The symbols move the items like this.
w366: η>w873, ρ>w737
w582: η>w929, ρ>w36
w855: η>w115, ρ>w145
w697: η>w123, ρ>w740
w673: η>w463, ρ>w113
w767: η>w620, ρ>w301
w637: η>w692, ρ>w192
w113: η>w770, ρ>w673
w140: η>w992, ρ>w491
w36: η>w500, ρ>w582
w301: η>w855, ρ>w767
w770: η>w140, ρ>w957
w223: η>w439, ρ>w852
w851: η>w582, ρ>w500
w929: η>w740, ρ>w123
w500: η>w396, ρ>w851
w737: η>w837, ρ>w366
w145: η>w767, ρ>w855
w511: η>w489, ρ>w252
w123: η>w36, ρ>w929
w740: η>w428, ρ>w697
w878: η>w147, ρ>w703
w439: η>w145, ρ>w115
w428: η>w192, ρ>w692
w396: η>w252, ρ>w489
w703: η>w511, ρ>w878
w147: η>w491, ρ>w992
w957: η>w673, ρ>w770
w491: η>w957, ρ>w140
w873: η>w301, ρ>w620
w192: η>w223, ρ>w637
w852: η>w637, ρ>w223
w252: η>w878, ρ>w511
w692: η>w697, ρ>w428
w837: η>w113, ρ>w463
w115: η>w852, ρ>w439
w992: η>w703, ρ>w147
w463: η>w366, ρ>w837
w489: η>w851, ρ>w396
w620: η>w737, ρ>w873

The rows follow the links: the fewer symbols apart two items are, the more alike their rows tend to be.

Each row is also shifted at random along 7 hidden directions that mean nothing.

Some items, each with a row of numbers:
w36: -14 -29 20 25 14 -33 20 -27 -9 -36 3 -17 -14 -38 -5 -29 -40 -77 -76 31 -13 20 35 -11 3 -1 -54 -22 -1 7 25 -28 19 48 76 24 -21 7 -6 0 -14 -19 -8 -71
w692: -5 -5 9 11 -14 34 21 24 -2 -24 22 -20 -22 24 18 -3 -37 -12 2 -15 8 -31 18 -13 19 -12 -34 41 4 -28 -12 -13 -13 -9 8 -3 26 16 13 -4 37 -25 -10 16
w192: 19 2 -1 -20 4 -9 1 -9 -24 29 36 30 -28 14 29 25 0 66 120 -12 -18 17 -18 -35 17 -18 34 -31 26 2 -5 -3 27 -35 -59 -4 -17 43 56 -4 -11 19 60 -6
w767: -5 17 -7 -17 4 11 -35 -11 -16 6 -2 16 -1 44 0 -5 20 35 6 -27 32 -31 17 7 23 4 27 8 2 5 -9 23 9 -43 -11 -4 24 12 -9 -11 -13 17 20 50
w873: 2 18 -14 -25 -10 37 -17 -2 9 51 9 -15 30 -1 -27 14 18 52 15 10 23 10 -2 27 21 5 38 14 33 24 3 23 -19 -4 -12 -17 32 15 -12 -3 19 24 21 20
w855: -15 19 -12 -14 -7 36 5 28 39 -5 16 -10 -21 -37 -15 -16 -10 -12 11 -64 11 -6 -47 -8 22 5 -5 9 -11 18 12 12 -40 5 8 -43 15 28 19 63 -8 22 -11 -59
w140: -13 -13 15 33 -18 6 18 12 13 -1 -19 -42 10 -25 -27 -24 -69 -10 -44 1 22 -7 40 5 24 -31 -46 10 52 -10 -6 29 -15 25 36 -63 20 33 -13 46 -21 -28 1 -36
w489: 8 -28 2 8 5 -12 28 -24 34 10 17 -31 -34 -72 -24 -7 26 -30 -58 -49 -47 32 -76 9 -35 -16 -21 -58 7 1 26 -27 -11 57 32 -25 -34 19 11 33 -8 21 -31 -85
w878: 18 -25 4 -7 31 -27 9 2 -20 -10 27 2 -22 -28 -28 15 -2 -26 -46 -34 -24 18 21 -27 26 37 5 3 15 3 16 14 18 -6 71 -6 -38 -1 21 -11 -18 -23 31 -93
w703: 5 -10 -1 9 -23 38 11 -18 27 31 34 -43 -1 20 -9 38 49 39 44 -3 -14 28 -65 17 -39 0 8 -18 -23 -30 -14 -18 -40 -9 -68 36 16 -3 -7 -17 56 16 -26 19
w929: 15 1 -7 -13 -2 -22 30 -9 0 -26 16 19 -14 -35 31 20 -1 -23 68 25 -36 31 -27 -26 -17 1 8 -25 -18 -2 12 -37 9 5 -8 35 -41 -12 42 -1 2 6 6 -41
w770: -17 1 1 19 -16 28 0 -6 24 -5 15 -42 -8 -7 -30 3 11 -4 -3 -27 13 11 -28 6 11 21 -8 -7 -13 0 -4 19 -39 -9 -7 3 23 13 -13 33 4 8 -17 -35
w366: -1 9 -3 -5 -2 -7 -4 -38 12 23 -13 -7 14 -63 -36 -8 -17 19 0 9 10 43 2 9 21 -9 27 -42 59 53 26 28 -5 35 24 -45 -2 41 15 56 -48 34 31 -72
w500: 8 -28 29 26 3 -10 12 0 -30 27 22 -27 -20 20 -1 8 -42 34 30 20 -11 17 35 -20 20 -23 -20 -6 39 -22 -5 -9 29 -12 -12 5 5 38 20 -37 20 -35 38 -9
w113: -11 -3 13 17 -13 32 -13 -23 18 22 17 -46 -6 -2 -52 -4 2 24 -17 -32 23 26 -12 13 31 11 -1 -17 23 15 4 37 -27 -3 4 -19 33 39 -11 19 0 15 11 -39
w428: 20 -4 -7 -23 17 -45 9 -20 -25 -22 -31 54 -34 -5 52 -23 6 -26 -43 -39 -22 -49 16 3 -23 -49 -14 -22 43 -15 -1 -21 46 3 50 -56 -33 0 17 -3 -53 5 6 42
w145: -4 17 12 -4 14 -14 -22 8 -21 25 -8 23 -6 2 3 -26 -38 32 29 -24 20 -4 34 -13 41 -17 8 -5 38 20 3 31 33 -12 -11 -40 9 45 20 18 -43 1 50 -5

Start, symbols taken left to right, then the item you end at.
Answer with the item's name.
6 -14 -6 14 -24 8 32 10 35 -1 25 -16 -25 -19 13 17 4 7 57 -37 -31 9 -74 -11 -38 -22 -12 -23 -13 -37 -4 -22 -29 -7 -49 -11 -16 11 28 34 3 -2 -24 -28
ρ ρ η ρ ρ η η: w582
21 -12 -9 -28 19 -17 17 -10 -21 -9 28 26 -32 -22 12 12 14 -19 -28 -38 -33 -2 -10 -9 4 10 7 -4 24 -4 20 -23 19 -5 59 -21 -36 1 38 -17 0 9 18 -38
η ρ η ρ ρ ρ: w740
-11 2 -8 18 -32 18 21 7 23 -40 -3 -20 14 13 22 27 -3 -27 48 15 2 -7 -6 -2 -27 11 -18 23 -38 -30 -27 -8 -43 -26 -23 29 12 -31 -16 15 21 -7 -42 12
ρ ρ η η η ρ η: w252
-18 5 14 14 -1 24 -27 -7 19 35 10 -35 3 -7 -46 -6 18 33 -1 -11 26 37 -30 7 23 19 10 -22 -12 33 6 28 -22 9 -35 14 24 30 -14 25 1 17 3 -27
ρ η ρ η ρ ρ: w837
7 14 -22 -11 0 -30 9 -36 -5 -40 -9 33 19 -11 12 37 23 -8 62 25 -8 22 -5 -7 -15 23 42 -23 -13 12 -12 10 5 -33 -9 28 -32 -25 15 15 -43 25 11 -27
η η η η η η η ρ: w439
1 8 0 -15 15 -18 -26 -11 -26 11 -18 42 1 17 19 -12 -1 20 13 16 8 -5 20 2 2 -8 22 -12 -1 20 1 4 28 -9 -18 10 -2 3 -2 -17 -23 17 19 41
ρ ρ ρ η ρ: w223
12 -21 -3 -9 12 1 29 21 18 -2 30 -9 -26 -50 -6 8 5 -40 -42 -45 -43 4 -38 -12 -10 11 -11 8 -3 -17 25 -18 -13 30 41 -25 -34 -7 25 3 17 -14 -16 -61
η ρ ρ ρ η: w500
4 -28 28 24 8 -24 1 -1 -29 27 -4 -18 -3 9 -1 2 -27 7 -6 35 -10 22 34 -8 -4 -18 -13 -14 19 -9 -4 -8 38 13 -6 19 -16 6 1 -37 4 -29 22 8
ρ ρ ρ ρ η η ρ: w703
10 15 -1 -4 -14 -2 -8 -39 -1 44 7 -17 35 -20 -25 23 -3 69 80 64 12 61 6 16 24 3 60 -31 49 42 5 29 -3 -2 -37 5 12 27 16 10 -13 28 51 -24
η η η η η η ρ: w223
-17 14 7 2 -19 30 9 10 9 13 5 -35 13 -15 -13 -21 -61 12 15 43 27 7 31 6 36 -13 -18 23 38 22 6 7 -26 25 12 -21 42 30 4 21 25 0 17 -15
η ρ ρ η ρ η η: w439
-21 13 12 24 4 8 -50 28 18 55 -21 -14 -5 12 -22 -26 10 60 27 -29 24 17 -49 2 -5 -23 12 -36 -22 21 -2 33 -1 13 -97 -18 16 40 -19 30 -33 12 -3 37
η ρ η η ρ ρ: w873
-16 23 -14 -3 -14 1 -7 -17 14 -13 -55 4 32 -9 10 -27 -3 -13 -25 31 35 -30 19 35 -23 -21 -6 -1 12 20 -3 5 -12 28 18 -23 24 -17 -27 30 -20 23 -23 49
ρ ρ ρ η η: w737
-13 -15 15 19 -1 -10 15 11 -1 -28 11 -8 -16 3 18 -11 -26 -45 4 23 -8 3 6 -24 -14 -5 -44 -8 -31 -19 4 -35 3 9 -3 38 1 -7 0 -9 23 -22 -23 -9
η η ρ ρ η η ρ: w511
-3 -14 23 9 -14 36 18 -2 -5 26 49 -37 -34 37 1 4 -24 38 29 -29 0 -8 2 -10 23 -22 -22 12 32 -35 -8 -13 2 -19 -16 -5 29 41 20 -18 42 -11 13 16
η η η ρ ρ η ρ: w489
-16 9 7 5 -11 23 17 9 22 -15 11 -19 -20 -28 -1 -31 -45 -16 -6 -18 13 -10 -3 -10 25 -23 -33 7 16 6 8 1 -28 25 25 -33 24 39 11 47 -2 0 -7 -42
ρ ρ η η: w692
14 13 -13 -24 0 -6 -13 -16 -36 -12 9 40 0 34 27 14 2 15 46 15 1 -8 37 -18 23 7 31 11 12 9 -2 -6 25 -43 0 25 -4 -4 21 -30 2 8 34 31
η ρ η η η η: w697
16 -14 -8 -3 9 -38 8 -23 -21 -38 -7 30 -5 -14 9 19 3 -21 -2 -17 -16 -3 19 -15 6 14 14 -14 11 -7 -6 10 23 -33 45 -7 -41 -16 21 -1 -50 -2 22 -39
η ρ ρ ρ ρ: w491
28 -25 17 8 26 -21 -5 25 -24 41 11 3 -26 16 -15 -2 4 29 -43 -45 -23 -15 14 -5 1 -5 -8 15 30 -35 -7 7 38 -14 12 -39 -21 10 2 -43 -4 -33 24 16
η ρ ρ η η η ρ: w770
